Here is a tiny trained network, its code and every weight. The questions are about switching its units off for an input and a class, where a switched-off unit gives its printed mean instead of its output.

import numpy as np


def w(rows, s, z=0):
    codes = np.array(rows[::2]) - 128.0
    scale = np.full(codes.shape[1], s)
    scale[-1] = z or s
    return codes * scale


def norm(h):
    return h / np.sqrt((h * h).mean(-1, keepdims=True) + 1e-5)


def f(y):
    return np.maximum(y, 0)


def log_softmax(a):
    a = a - a.max(-1, keepdims=True)
    return a - np.log(np.exp(a).sum(-1, keepdims=True))


def net(x, mask):
    res = np.array(x, float).reshape(1, 7) / 4 @ E
    u = 0
    for l in range(3):
        y = f(norm(res) @ A[l][:, :-1].T + A[l][:, -1])
        res = res + np.where(mask[u : u + 7], y, B[l][:, -1]) @ B[l][:, :-1]
        u += 7
    return log_softmax(norm(res)[-1] @ U[:, :-1].T + U[:, -1])


A, B = {}, {}
E = w([
[129,129,125,125,129,131],'x0',
[186,120,177,154,73,84],'x1',
[125,137,135,88,150,81],'x2',
[94,143,252,111,147,191],'x3',
[133,120,146,157,180,106],'x4',
[169,167,110,127,156,156],'x5',
[133,127,129,126,131,125],'x6',
],0.0033)
A[0] = w([
[177,149,186,105,84,42,6],'L0N1',
[133,124,139,236,255,89,183],'L0N2',
[58,30,130,171,75,140,209],'L0N3',
[188,224,155,107,172,144,109],'L0N4',
[119,169,89,64,57,173,106],'L0N5',
[17,25,185,134,78,25,159],'L0N6',
[109,142,178,84,128,130,160],'L0N7',
],0.005,0.0018)
B[0] = w([
[29,30,130,163,124,185,197],'L0N1',
[172,95,103,34,5,164,216],'L0N2',
[198,193,84,145,142,198,218],'L0N3',
[174,154,104,112,138,99,183],'L0N4',
[201,48,179,70,115,84,181],'L0N5',
[218,174,112,93,155,143,254],'L0N6',
[148,133,103,127,103,4,187],'L0N7',
],0.0045,0.0035)
A[1] = w([
[140,157,166,253,44,138,251],'L1N1',
[124,134,126,163,137,80,36],'L1N2',
[82,136,177,119,118,144,167],'L1N3',
[109,118,163,132,192,138,107],'L1N4',
[125,78,167,223,91,96,86],'L1N5',
[24,123,85,87,217,177,39],'L1N6',
[115,120,46,133,132,131,161],'L1N7',
],0.0052,0.0015)
B[1] = w([
[63,96,109,110,190,160,245],'L1N1',
[123,124,160,133,149,167,130],'L1N2',
[131,148,94,182,94,56,167],'L1N3',
[99,172,148,129,61,117,144],'L1N4',
[104,47,104,85,138,140,177],'L1N5',
[118,2,172,150,152,94,169],'L1N6',
[123,100,184,178,55,123,253],'L1N7',
],0.0059,0.0024)
A[2] = w([
[75,193,213,135,118,106,156],'L2N1',
[115,107,62,202,156,253,145],'L2N2',
[218,135,115,84,85,119,174],'L2N3',
[136,152,67,144,133,3,251],'L2N4',
[149,78,154,63,95,146,82],'L2N5',
[109,76,100,149,86,134,88],'L2N6',
[92,236,213,98,150,184,185],'L2N7',
],0.0044,0.0013)
B[2] = w([
[115,153,112,176,65,72,156],'L2N1',
[59,169,199,121,182,104,193],'L2N2',
[136,172,137,105,163,194,253],'L2N3',
[60,201,254,187,146,124,200],'L2N4',
[108,89,53,74,146,120,204],'L2N5',
[107,152,167,101,138,76,186],'L2N6',
[136,166,79,181,90,96,173],'L2N7',
],0.0052,0.0044)
U = w([
[78,2,138,125,170,104,148],'0',
[125,144,137,113,121,144,251],'1',
[125,166,138,224,84,71,128],'2',
[194,183,112,125,174,164,33],'3',
[172,92,107,88,118,144,51],'4',
[89,138,146,141,172,139,124],'5',
],0.0085,0.0021)

Each question gives the input, the list of numbers given to net, and the class t.
The units are the neurons (one row each of A and B). Each row of codes is followed by its name. A weight is (code - 128) times the scale printed after its matrix; where a second scale follows, it is the last column's (A, B and U).
mask holds one flag per neuron, layer by layer. A switched-off neuron (its flag False) gives its mean, the last column of its row in B, instead of its output. The means were averaged over made-up inputs and are rounded, as every weight is.
A unit's drop is (log p(t) with every unit on - log p(t) with that unit switched off) / (log p(t) with every unit on - log p(t) with every unit switched off).
The circuit of an input: a set's keep is (log p(t) with only the set's units on - log p(t) with every unit switched off) / (log p(t) with every unit on - log p(t) with every unit switched off). Starting from the 12 units with the biggest drops (on a tie, the unit counted first), units are removed one at a time, each time the one whose removal leaves the highest keep (on an exact tie, the one counted first), for as long as the keep stays at least 0.8.
units of the circuit, in order: the units of the circuit, biggest drop first
unit that matters most: the unit with the biggest drop
top k neurons: the k neurons with the biggest drops, biggest first
top k neurons in layer l: the k neurons of layer l with the biggest drops, biggest first
input [2,2,1,8,-6,-5,-4], class 2: units of the circuit, in order	L0N2, L2N1, L1N3
input [-3,2,-5,-4,-2,1,-7], class 5: top neuron in layer 2	L2N2
input [-1,-6,-7,-4,-6,-8,-2], class 3: top 2 neurons	L0N3, L0N1
input [-2,-2,-6,4,-2,-6,-2], class 3: top 2 neurons	L0N3, L0N6
input [-5,-5,-2,-6,0,0,-3], class 2: top 2 neurons	L0N1, L1N7
input [-7,8,-5,4,-1,-8,4], class 0: units of the circuit, in order	L1N1, L1N5
input [-2,-1,-6,4,8,-7,7], class 4: units of the circuit, in order	L0N2, L0N6
input [-3,-7,1,7,4,4,-8], class 0: top 3 neurons	L1N6, L0N6, L0N3
input [-3,-6,6,1,0,-7,-5], class 3: units of the circuit, in order	L0N6, L0N3
input [0,2,7,-4,-1,-7,-6], class 3: units of the circuit, in order	L0N6, L2N3
input [-3,6,-6,-3,2,-4,5], class 0: top 3 neurons	L1N1, L0N1, L1N5
input [-2,-7,-2,2,-4,-8,2], class 3: top 4 neurons	L0N6, L0N3, L0N1, L0N5
input [4,6,2,2,-4,-3,-2], class 0: top 2 neurons	L0N1, L0N2
input [5,-7,-1,-1,1,0,5], class 0: unit that matters most	L1N6
input [0,-7,-2,8,-5,0,-5], class 2: top 3 neurons	L1N3, L1N4, L2N1
input [0,6,1,1,4,4,-3], class 0: top 2 neurons	L0N1, L0N6
input [-4,-1,5,-8,6,2,-2], class 2: units of the circuit, in order	L2N4, L1N7
input [7,8,-3,-6,-8,1,-3], class 0: top 2 neurons	L0N6, L1N1
input [-1,-1,5,6,-1,-8,-3], class 3: top 2 neurons	L0N6, L0N3
input [-2,4,4,0,-1,2,-1], class 0: units of the circuit, in order	L0N1
input [1,-5,5,4,-5,-6,-3], class 3: top 4 neurons	L0N6, L0N1, L0N3, L0N7
input [3,4,-4,8,6,-7,3], class 2: top 3 neurons in layer 0	L0N6, L0N5, L0N3
input [-5,7,-6,4,-2,5,4], class 0: top 2 neurons in layer 0	L0N6, L0N3
